Below are the code and all the weights of a small trained network. Each question names an input and a class and asks about switching units off, where a switched-off unit gives its printed mean instead of its output.

import numpy as np


def w(rows, s, z=0):
    codes = np.array(rows[::2]) - 128.0
    scale = np.full(codes.shape[1], s)
    scale[-1] = z or s
    return codes * scale


def norm(h):
    return h / np.sqrt((h * h).mean(-1, keepdims=True) + 1e-5)


def f(y):
    return np.maximum(y, 0)


def log_softmax(a):
    a = a - a.max(-1, keepdims=True)
    return a - np.log(np.exp(a).sum(-1, keepdims=True))


def net(x, mask):
    res = np.array(x, float).reshape(1, 7) / 4 @ E
    u = 0
    for l in range(3):
        y = f(norm(res) @ A[l][:, :-1].T + A[l][:, -1])
        res = res + np.where(mask[u : u + 5], y, B[l][:, -1]) @ B[l][:, :-1]
        u += 5
    return log_softmax(norm(res)[-1] @ U[:, :-1].T + U[:, -1])


A, B = {}, {}
E = w([
[184,10,98,38],'x0',
[113,168,129,136],'x1',
[151,104,81,166],'x2',
[172,114,168,198],'x3',
[153,118,254,104],'x4',
[12,128,180,118],'x5',
[211,114,173,30],'x6',
],0.0032)
A[0] = w([
[217,116,167,139,48],'0.n0',
[255,122,167,142,45],'0.n1',
[155,37,88,82,189],'0.n2',
[191,113,118,111,2],'0.n3',
[181,44,93,110,250],'0.n4',
],0.013,0.00064)
B[0] = w([
[225,155,94,116,215],'0.n0',
[245,41,95,89,245],'0.n1',
[218,129,58,105,253],'0.n2',
[148,105,136,73,193],'0.n3',
[204,199,67,60,245],'0.n4',
],0.011,0.0062)
A[1] = w([
[82,32,85,113,42],'1.n0',
[87,153,38,174,129],'1.n1',
[59,60,122,89,118],'1.n2',
[128,141,230,30,2],'1.n3',
[197,211,1,68,124],'1.n4',
],0.0086,0.00092)
B[1] = w([
[148,72,105,41,133],'1.n0',
[210,150,41,149,157],'1.n1',
[151,98,172,65,138],'1.n2',
[2,173,165,101,149],'1.n3',
[180,39,216,31,250],'1.n4',
],0.0076,0.011)
A[2] = w([
[167,96,166,147,4],'2.n0',
[102,103,254,91,87],'2.n1',
[56,154,151,87,142],'2.n2',
[77,151,150,89,111],'2.n3',
[208,117,149,87,65],'2.n4',
],0.0077,0.0014)
B[2] = w([
[102,6,132,179,149],'2.n0',
[115,71,255,175,175],'2.n1',
[132,84,200,78,165],'2.n2',
[118,101,177,91,156],'2.n3',
[66,58,65,104,254],'2.n4',
],0.0067,0.0062)
U = w([
[29,135,242,142,89],'0',
[230,86,87,48,229],'1',
[86,185,63,254,4],'2',
],0.0084,0.0034)

Each question gives the input, the list of numbers given to net, and the class t.
The units are the neurons (one row each of A and B). Each row of codes is followed by its name. A weight is (code - 128) times the scale printed after its matrix; where a second scale follows, it is the last column's (A, B and U).
mask holds one flag per neuron, layer by layer. A switched-off neuron (its flag False) gives its mean, the last column of its row in B, instead of its output. The means were averaged over made-up inputs and are rounded, as every weight is.
A unit's drop is (log p(t) with every unit on - log p(t) with that unit switched off) / (log p(t) with every unit on - log p(t) with every unit switched off).
The circuit of an input: a set's keep is (log p(t) with only the set's units on - log p(t) with every unit switched off) / (log p(t) with every unit on - log p(t) with every unit switched off). Starting from the 12 units with the biggest drops (on a tie, the unit counted first), units are removed one at a time, each time the one whose removal leaves the highest keep (on an exact tie, the one counted first), for as long as the keep stays at least 0.8.
circuit, biggest first: the units of the circuit, biggest drop first
top k neurons: the k neurons with the biggest drops, biggest first
top k neurons in layer l: the k neurons of layer l with the biggest drops, biggest first
drop when u is switched off: that unit's drop, to one decimal
input [-6,6,4,8,-5,3,-1], class 2: top 2 neurons -> (0.n4, 0.n2)
input [-1,0,-6,4,8,5,6], class 0: top 3 neurons -> (0.n2, 0.n4, 1.n3)
input [-6,-6,8,5,1,2,-4], class 2: circuit, biggest first -> (0.n4, 1.n4, 0.n2, 0.n1)
input [-7,-1,-2,4,-6,7,6], class 0: circuit, biggest first -> (0.n2, 0.n4, 0.n0, 0.n1)
input [-7,2,5,-1,-6,0,-8], class 2: top neuron -> (0.n4)
input [-6,8,7,-6,-7,6,-8], class 2: top 3 neurons in layer 0 -> (0.n1, 0.n4, 0.n2)
input [-5,6,-1,8,1,5,-1], class 0: top 2 neurons -> (0.n2, 0.n0)
input [-8,2,4,-8,8,0,-3], class 0: top 2 neurons -> (0.n2, 0.n4)
input [2,5,-3,3,3,3,-3], class 0: top 3 neurons -> (0.n2, 0.n1, 0.n4)
input [-4,7,-3,0,2,8,-7], class 0: top 2 neurons -> (0.n2, 0.n0)
input [-7,-6,4,-6,-5,4,-3], class 2: top 3 neurons -> (0.n4, 0.n1, 0.n2)
input [-8,-7,8,-8,-4,6,-4], class 2: top 2 neurons in layer 1 -> (1.n4, 1.n1)
input [0,7,6,-3,-1,6,7], class 0: top 2 neurons -> (0.n1, 0.n4)
input [-6,-6,-1,6,8,3,-2], class 0: top 3 neurons in layer 0 -> (0.n2, 0.n4, 0.n1)
input [-6,-4,-2,2,-8,3,-3], class 2: top neuron in layer 0 -> (0.n4)
input [-7,-6,-1,-6,2,3,-6], class 2: top 3 neurons in layer 1 -> (1.n4, 1.n1, 1.n3)
input [5,0,-2,6,7,6,-3], class 0: top 2 neurons in layer 1 -> (1.n3, 1.n4)
input [-1,1,4,-3,0,5,-5], class 2: drop when 2.n2 is switched off -> 0.1
input [-7,-2,4,8,-6,1,-7], class 2: drop when 0.n1 is switched off -> 0.1
input [-4,1,-5,-7,-1,1,-7], class 2: drop when 0.n2 is switched off -> 0.9
